In the rows, zero is written as 128.
Here are made-up nodes, facts about them, and rows of numbers that follow some of those facts. Name the node behind each unnamed row.

How the nodes are related:
<1011>: γ <439>, <409>, <419>, <1354>
<103>: φ <916>
<1046>: φ <95>, <1732>, <707>
<104>: φ <913>, <980>
<1071>: φ <1732>, <1753>, <747>
<1073>: φ <1346>; γ <1351>
<107>: γ <232>, <884>, <859>
<1101>: β <684>, <601>, <884>, <1154>
<1108>: γ <629>, <545>, <1274>
<1116>: γ <249>, <1269>
<1143>: γ <916>, <1254>, <323>
<1149>: φ <1655>, <972>
<1154>: γ <721>
<1161>: γ <631>
<1169>: φ <1491>; γ <875>
<1170>: φ <1968>
<1180>: β <1958>, <896>, <1834>
<1203>: β <1493>, <1831>; γ <1876>, <439>, <161>
<1208>: β <631>, <2059>, <513>, <980>, <409>; φ <713>, <747>
<1214>: φ <528>
<1245>: γ <371>, <907>, <582>
<1254>: β <1958>, <403>, <582>
<1256>: φ <2107>
<1267>: φ <1161>
<1269>: φ <1208>
<1274>: φ <1477>
<1279>: γ <969>
<1324>: φ <98>, <1498>
<133>: φ <349>
<1346>: β <1108>, <1011>, <22>, <429>; φ <1170>, <1848>; γ <104>, <709>, <429>, <688>, <718>
<1350>: φ <44>
<1354>: φ <980>, <578>
<1362>: φ <1477>, <747>; γ <1636>
<1384>: β <881>, <2053>, <1071>; γ <830>, <578>
<1396>: φ <133>, <992>, <1071>, <1073>, <1968>
<1421>: β <1922>, <1879>, <99>, <724>, <1116>
<1453>: γ <9>, <1214>
<1463>: β <2061>, <1879>, <595>, <1790>, <785>, <1763>; γ <850>, <907>, <1671>
<1474>: γ <709>, <151>
<1476>: γ <6>, <785>, <1214>
<1491>: φ <916>
<1495>: β <907>, <2039>, <707>, <1730>
<1498>: β <1461>, <1396>; γ <2101>, <830>, <939>, <1324>
<1529>: φ <1116>
<1561>: β <1453>, <582>, <2088>
<1575>: φ <185>
<157>: γ <1533>, <1641>, <1671>, <1730>
<1616>: β <1396>, <578>, <382>, <884>; φ <2061>
<161>: φ <992>
<1625>: γ <1655>, <429>, <1421>
<1636>: β <1259>, <1324>, <704>; φ <939>
<1647>: γ <1816>, <1636>, <1046>, <1671>
<1671>: β <528>, <980>, <1071>
<1705>: φ <2107>; γ <885>, <1351>
<1716>: φ <1655>, <992>, <747>, <584>
<1726>: β <1922>, <578>, <884>, <1834>; γ <1947>, <875>, <2084>, <2006>
<1730>: φ <2047>
<1732>: γ <721>, <1347>, <1421>
<1753>: φ <929>, <1891>
<1763>: φ <407>
<176>: β <850>, <631>, <1350>, <133>, <1214>, <161>; γ <631>, <9>
<1798>: γ <104>, <1671>, <1763>
<1803>: γ <419>
<1831>: γ <439>, <2110>, <161>
<1832>: γ <1321>
<1834>: γ <1396>, <1655>, <1208>
<185>: φ <2011>; γ <835>, <2047>
<1874>: β <681>, <1798>, <238>; γ <439>, <133>
<1876>: φ <349>
<1879>: φ <1477>, <1891>, <707>
<1891>: φ <1477>
<1904>: β <95>, <1947>, <22>, <382>, <429>, <724>; γ <2047>
<1912>: γ <382>, <1300>
<1922>: γ <885>
<1939>: β <397>; φ <2107>; γ <1350>, <709>, <1533>, <1071>, <688>, <584>
<1947>: φ <1732>, <635>
<1968>: β <1245>, <1575>, <1321>, <1214>; φ <1891>, <1848>
<2000>: γ <2006>, <1180>
<2011>: β <185>, <1350>, <2059>, <232>, <1170>, <1351>
<2018>: γ <232>, <1321>, <785>, <859>
<2039>: γ <595>, <349>, <1730>
<2047>: β <1493>, <885>, <1073>
<2059>: γ <1891>, <1848>
<2061>: γ <1716>, <835>, <1753>, <1641>, <382>, <1149>
<2062>: γ <1350>, <884>, <1256>
<2067>: γ <95>, <559>, <1641>, <578>, <1616>
<2073>: φ <1716>, <1732>, <992>, <1730>
<2084>: β <104>, <1396>, <1753>, <1347>, <724>
<2086>: γ <521>, <1533>, <419>
<2088>: φ <1891>, <98>
<2097>: γ <1491>, <1575>, <1790>, <151>
<2107>: φ <1477>, <1891>, <980>; γ <1716>, <1185>
<228>: β <1108>, <1922>, <403>, <1259>; φ <992>; γ <429>
<22>: γ <916>, <104>, <2053>
<238>: φ <913>, <1491>
<249>: φ <1421>, <1073>
<310>: β <2034>, <1831>, <1256>; γ <212>, <939>
<316>: β <681>, <1245>, <2061>, <1879>, <713>, <1529>, <635>
<317>: γ <98>, <238>, <409>
<323>: β <1533>, <2053>, <317>, <901>
<341>: γ <371>, <1300>, <419>
<349>: β <1245>, <631>, <99>, <785>; φ <929>
<371>: φ <1616>
<403>: γ <709>, <1269>, <1730>
<419>: β <1876>, <2000>, <2034>, <528>, <578>, <1575>, <1324>, <704>
<439>: β <1832>, <1474>, <1046>, <1730>
<44>: φ <1346>; γ <1753>, <323>, <907>
<478>: β <1876>, <1108>, <2059>, <662>, <317>
<484>: γ <631>, <785>
<49>: β <1625>, <836>, <939>, <328>
<528>: γ <1354>
<545>: β <521>; φ <1705>
<556>: β <881>, <1154>; γ <885>
<559>: β <1922>, <885>, <1848>
<562>: β <1832>, <104>, <2086>, <2107>, <2073>; φ <545>, <2053>; γ <1816>, <478>, <1763>, <2088>
<635>: φ <2107>
<637>: β <1108>, <1350>, <601>, <662>
<658>: β <1259>, <1161>; γ <1671>
<662>: γ <1529>, <1185>, <212>, <1324>
<67>: γ <1477>, <151>
<684>: φ <2047>; γ <885>
<688>: φ <1968>
<6>: β <1011>, <707>; φ <1968>
<704>: γ <1876>, <1259>
<707>: φ <1116>
<709>: β <1922>, <835>, <1347>, <984>, <44>, <1834>
<713>: γ <1208>, <133>, <1616>
<718>: β <713>, <382>, <601>, <1831>; φ <1073>
<747>: φ <1161>; γ <439>, <584>
<770>: φ <1891>
<783>: β <1461>, <397>, <104>, <1912>, <161>; γ <2110>, <382>
<794>: β <1267>, <341>
<800>: β <397>, <9>, <1803>, <2088>; γ <513>
<836>: γ <709>, <707>
<859>: β <1108>, <1279>, <770>
<875>: φ <407>, <972>
<896>: γ <545>, <6>, <785>, <291>
<901>: γ <875>, <1848>
<913>: φ <1274>; γ <1816>, <99>
<916>: β <1396>, <1300>
<929>: γ <513>, <1493>
<972>: β <1245>, <2006>, <1300>, <409>, <1073>, <2088>; φ <1421>
<980>: φ <1732>; γ <688>, <1354>
<984>: γ <916>, <513>
<98>: β <850>, <724>, <1848>
<992>: φ <95>, <1848>; γ <2101>, <830>, <232>
<9>: φ <1848>

Known rows:
[119 127 136 115 135 126 130  97 128 125 134 121 126 140 140 117 117 127
 131 147 135 125 136 124 125 128 119]: <704>
[107 118 143 136  99 130 132 130 130 121 128 121 127 118 120 134  86 105
 133 142 106 153 127 120 140 135 131]: <1362>
[109 122 134 122 136 131 130  91 126 122 130 122 124 142 141 113 101 121
 126 152 127 138 150 128 125 134 130]: <341>
[118 124 119 144 149 131 141 118 114 137 115 131 125 122 129 134 184 141
 118 133 149 132 110 142 126 124 143]: <1533>
[124 134 122 124 124 125 131 133 131 129 129 123 130 129 122 126 121 130
 125 126 132 126 131 124 123 127 120]: <2034>
[137 121 110 128 150 129 132 146 121 127 121 138 131 117 120 128 137 137
 119 101 130 118 139 124 126 134  83]: <212>
[122 114 134 127 110 119 131 136 129 128 131 129 127 121 123 136 119 123
 128 138 123 135 116 118 139 134 113]: <1267>
[115 109 116 139 140 123 149 122 115 127 118 140 117 100 121 141 144 117
 115 128 109 144 135 125 141 144 116]: <1149>
[113 133 134 124 113 127 123 100 131 121 129 110 129 136 135 120  95 115
 134 151 125 139 140 130 125 130 139]: <2039>
[118 128 114 147 136 126 141 129 117 133 112 127 126 112 122 137 180 133
 122 129 135 138 111 141 126 125 150]: <1730>
[127 133 123 117 113 117 127 127 136 122 128 120 129 125 124 121 108 127
 132 135 119 136 132 119 124 134 121]: <1073>
[138 121 129 139 125 121 114 127 133 118 125 126 134 134 130 124 128 135
 130 123 119 127 126 126 131 134 124]: <397>
[119 117 130 124 135 134 126 117 127 118 130 130 127 134 132 117  78 116
 129 128 112 138 162 121 130 139  96]: <2107>
[129 130 124 126 125 125 128 129 130 125 127 124 133 125 125 122 130 131
 127 126 128 124 129 125 125 128 115]: <328>
[142 132 129 124 127 128 125 139 135 127 135 135 126 133 130 133 126 123
 132 119 125 125 132 132 127 127 153]: <49>
[139 140 125 142 111 136 119 146 132 127 131 115 121 123 123 149 133  97
 134 109 124 123 129 149 127 122 147]: <478>
[106 143 137 134  98 135 119 111 135 112 126 109 129 126 123 117  66 105
 138 144 103 149 151 129 125 129 138]: <1647>
[122 137 116 154 120 135 132 150 122 125 111 122 133  99 111 136 147 121
 122 116 118 140 121 141 126 125 135]: <1816>
[141 134 137 103 114 119 113 124 136 120 143 119 134 141 129 117  87 132
 135 129 127 112 138 110 124 130  86]: <1476>
[119 135 125 129 122 124 126 129 125 132 129 117 128 133 121 131 121 126
 125 131 131 119 136 125 123 124 107]: <601>
[120 126 130 103 141 126 139  97 140 139 141 129 115 162 147 124 106 126
 121 145 144 128 146 125 118 125 182]: <1203>

Which node is each row?
No name comes twice in this set of rows, the named rows included.
[118 106 136 128 118 123 140 135 124 144 134 133 126 129 125 143 145 132
 122 136 139 129  98 117 140 128 113]	<1256>
[125 125 127 115 127 127 115 111 131 117 139 121 125 141 134 117  66 111
 132 129 115 120 168 120 124 138  77]	<662>
[133 125 131 124 143 130 133 125 119 131 127 134 127 121 134 128 166 136
 130 131 144 119 115 134 128 128 113]	<1259>
[122  94 129 138 147 117 146 116 115 141 126 140 120 125 132 143 170 138
 118 138 140 132 103 126 146 137 126]	<161>
[121 116 128 137 116 114 140 128 121 134 124 123 122 107 118 144 161 124
 125 143 124 142 101 123 142 134 129]	<249>
[154 128 112 119 136 116 129 165 129 135 127 140 139 117 117 129 167 152
 122  99 145 105 107 117 124 126  78]	<785>
[145 136 133 124 116 130 121 132 131 129 143 121 118 140 131 144 122 109
 133 115 136 107 135 139 125 122 132]	<637>
[127 152 122 122 126 126 119 117 135 112 127 108 134 139 126 110  93 126
 136 131 120 129 151 131 109 126 123]	<929>
[144 136 127 133 128 140 127 150 134 125 122 136 124 116 123 133 140 112
 134 106 115 139 129 142 128 127 158]	<1254>
[109 127 127 127 123 130 133 105 128 112 124 124 122 121 127 118  75 108
 134 141 101 151 160 127 131 139 127]	<44>
[111 119 145 119 138 123 128  72 125 126 140 118 120 156 150 116 110 128
 132 167 141 125 138 130 127 130 138]	<1011>
[122 148 130 120 133 128 125 107 130 118 128 111 134 139 136 108 114 135
 138 144 130 130 139 133 109 124 137]	<1116>
[118 128 109 149 109 110 148 138 121 125 109 125 119  86 105 149 155 113
 123 137 107 159 102 131 140 139 148]	<1763>

Now the same nodes, written a new way:
Some rows with their names:
[119 166  89 157  68 105 128 107  89 144 141 154 120 140  81 166 158 127
 118 173 115 115 126 115 155 108 124 125 125 135 135 166  36 141]: <2073>
[105 157 103 157  52  92 130 125 102 157 107 146 123 132  60 165 141 143
 131 140 104 130 137 113 122 108 115 139 132 137 150 146  74 129]: <1716>
[166 172  83 164  59  86 136 110 116 118 114 193 104 151  70 185 170 145
 104 160 110 109 101  99 158 123 148 162 166 130 116 161  90 139]: <913>
[141 167 103 137  78  77 138 134 111 143 123 176 128 137  67 184 178 162
 105 165 105 114 131  70 123 112 135 162 147 112 107 182 110 170]: <1891>
[126 175 111 134  87  90 136 137 118 133 118 128 132 152  50 159 170 151
 118 190 114 122 139  89 130  98 111 132 158 135 116 138  77 159]: <1876>
[149 174 105 159  77 124  91 142  97 134 142 158 125 139  94 185 153 123
 120 138 132 108 100 105 145  97 102 123 136 136  80 175  21 174]: <228>
[107 186 114 120  96  94 132 126 114 132 137 141 103 166  79 160 182 128
 133 184 114  87 121  87 124 102 100 145 170 139 118 135  68 173]: <429>
[152 177 107 147  45 114  79 133 109 105 140 170 119 157  88 187 136 111
 101 150 102 111  99  87 180  95 118 112 143 142  60 151  24 195]: <1346>
[114 174 118 135  98 104 135 129 112 146 122 142 113 149  58 140 174 137
 130 178 114 108 103  98 117  95 122 146 158 131 108 138  64 143]: <1259>
[132 176 106 123  78  95 118 119 105 132 129 171 130 158  84 170 179 139
 112 181 114 100 130  84 130 107 111 133 151 126 108 158  75 162]: <707>
[131 138 107 168  73  98 104 105  95 131 115 125 117 121  55 140 152 136
 133 173  96 114  82 136 140 135 168 136 155 157  86 163  88 139]: <310>
[121 135 123 152  73  91  97 119  95 147 103 147 122 121  83 159 166 146
 143 140 103 103 115 110  89 133 115 125 147 142 102 162 108 139]: <2047>
[109 164 106 144  75  91 129 114 100 135 129 137 106 141  64 148 165 122
 127 183 105  98  95 106 138 111 142 153 161 138 109 146  70 150]: <601>
[131 166  87 142  40 106 103 110 111 137 115 169 124 151  56 139 149 146
  99 155 104 108  95 127 120  95 154 119 149 120 109 158  74 104]: <713>
[104 186 111 121 105  99 133 116 113 138 141 145 105 159  84 158 180 137
 128 194 113  85 117  87 120 109 104 148 166 134 112 140  71 171]: <151>
[127 170 114 160 117 102 121 133 101 155 129 139  96 127  72 157 171 139
 143 159 114 102 103 112 113 132 121 150 163 145  90 159  87 171]: <1180>
[148 170 120 140 106  90 112 146 119 137 117 163 127 133  54 167 172 165
 115 156 114 117 122  89  96 132 112 129 170 137  73 157 117 174]: <98>
[120 156 107 154  80  87 137 110 107 135 104 165  96 147  70 161 172 128
 140 158 112  99 104  97 128 121 115 154 164 141 123 123  84 142]: <850>
[112 174 117 125  91  93 125 118 119 128 118 146 113 161  72 152 176 139
 130 180 114 100 124  88 115 103  98 130 170 139 121 118  80 151]: <1533>
[123 157 116 151  84  92 137 118 107 135 108 155 107 149  58 154 176 133
 134 166 107 102 107  99 120 109 117 150 166 140 124 126  84 138]: <582>
[131 159 106 161  85 108 107 115 104 134 128 141 101 138  71 152 162 129
 128 169  97  95  88 124 140 135 152 139 159 151  78 160  76 157]: <556>

Name these rows:
No name comes twice in this set of rows, the named rows included.
[114 153 119 147  86  89 141 115 107 139 108 140 118 150  60 149 170 137
 142 179 118 110 113 104 126 113 110 139 166 141 128 117  78 141]	<371>
[117 169 113 135  88  97 127 116 119 136 115 144 116 154  60 144 173 139
 123 183 111 101 116  96 118 105 110 132 162 137 114 122  76 141]	<521>
[135 156 111 160  65  62 145 127 111 137 101 168 127 138  43 183 166 154
 126 152 112 136 141  83 136 122 113 149 164 137 143 136 101 143]	<1753>
[120 196  90 132  79  94 132 124 114 145 138 142 100 162  90 168 169 139
 124 172 112  92 136 110 127 108 114 139 159 128 144 146  68 147]	<1269>
[161 145  95 165  57  83 135 120 105 131  94 182 142 128  40 164 169 157
  99 153 113 143 115  98 145 116 157 143 147 128 114 170  95 113]	<2107>
[ 91 183 102 149  95 105 150 127 113 159 146 117  87 149  67 174 141 140
 140 186  92 103 123 106 132 108 119 173 142 137 130 146  71 182]	<875>
[132 162  91 168  98 114 131 112 104 148 135 160 102 135  54 151 169 130
 123 168 133  98  74 113 125 107 138 167 154 129  95 160  64 133]	<1922>
[128 156  95 165  68  86 133 101  94 133 127 175 111 140  93 185 169 120
 129 164 117 109 137 104 157 127 100 140 144 141 151 153  53 150]	<1046>
[142 188  92 146  90  80 144 116 118 122 132 170 107 158  91 188 183 136
 124 169 118 103 157  88 142 132  98 146 171 137 144 144  75 173]	<104>
[100 161 107 146  99 105 141 123  92 164 145 139 120 134  75 180 155 144
 124 191  92 113 132  83 143 107 115 156 115 129 105 176  62 189]	<9>
[111 180 104 156 116 100 123 134  90 151 130 162  92 124  59 147 171 131
 126 153 104 106 120 109 116 155 127 142 172 149  83 153  96 183]	<2084>
[121 159 115 160 104  83 160 131 107 154 115 125 123 123  41 165 171 150
 138 186 114 135 128  95 133 118 137 160 160 141 126 148  87 154]	<1324>
[123 181  91 142  63 115 121 129 100 161 133 168 104 140  74 152 161 143
 108 151  93 103 103 115 120 100 169 152 137 112 102 192  79 135]	<1161>
[122 163 106 130  74 113 113 109 115 123 121 157 121 158  59 132 172 138
 108 188 109  97  89 103 127  95 134 124 163 131  87 132  70 129]	<528>

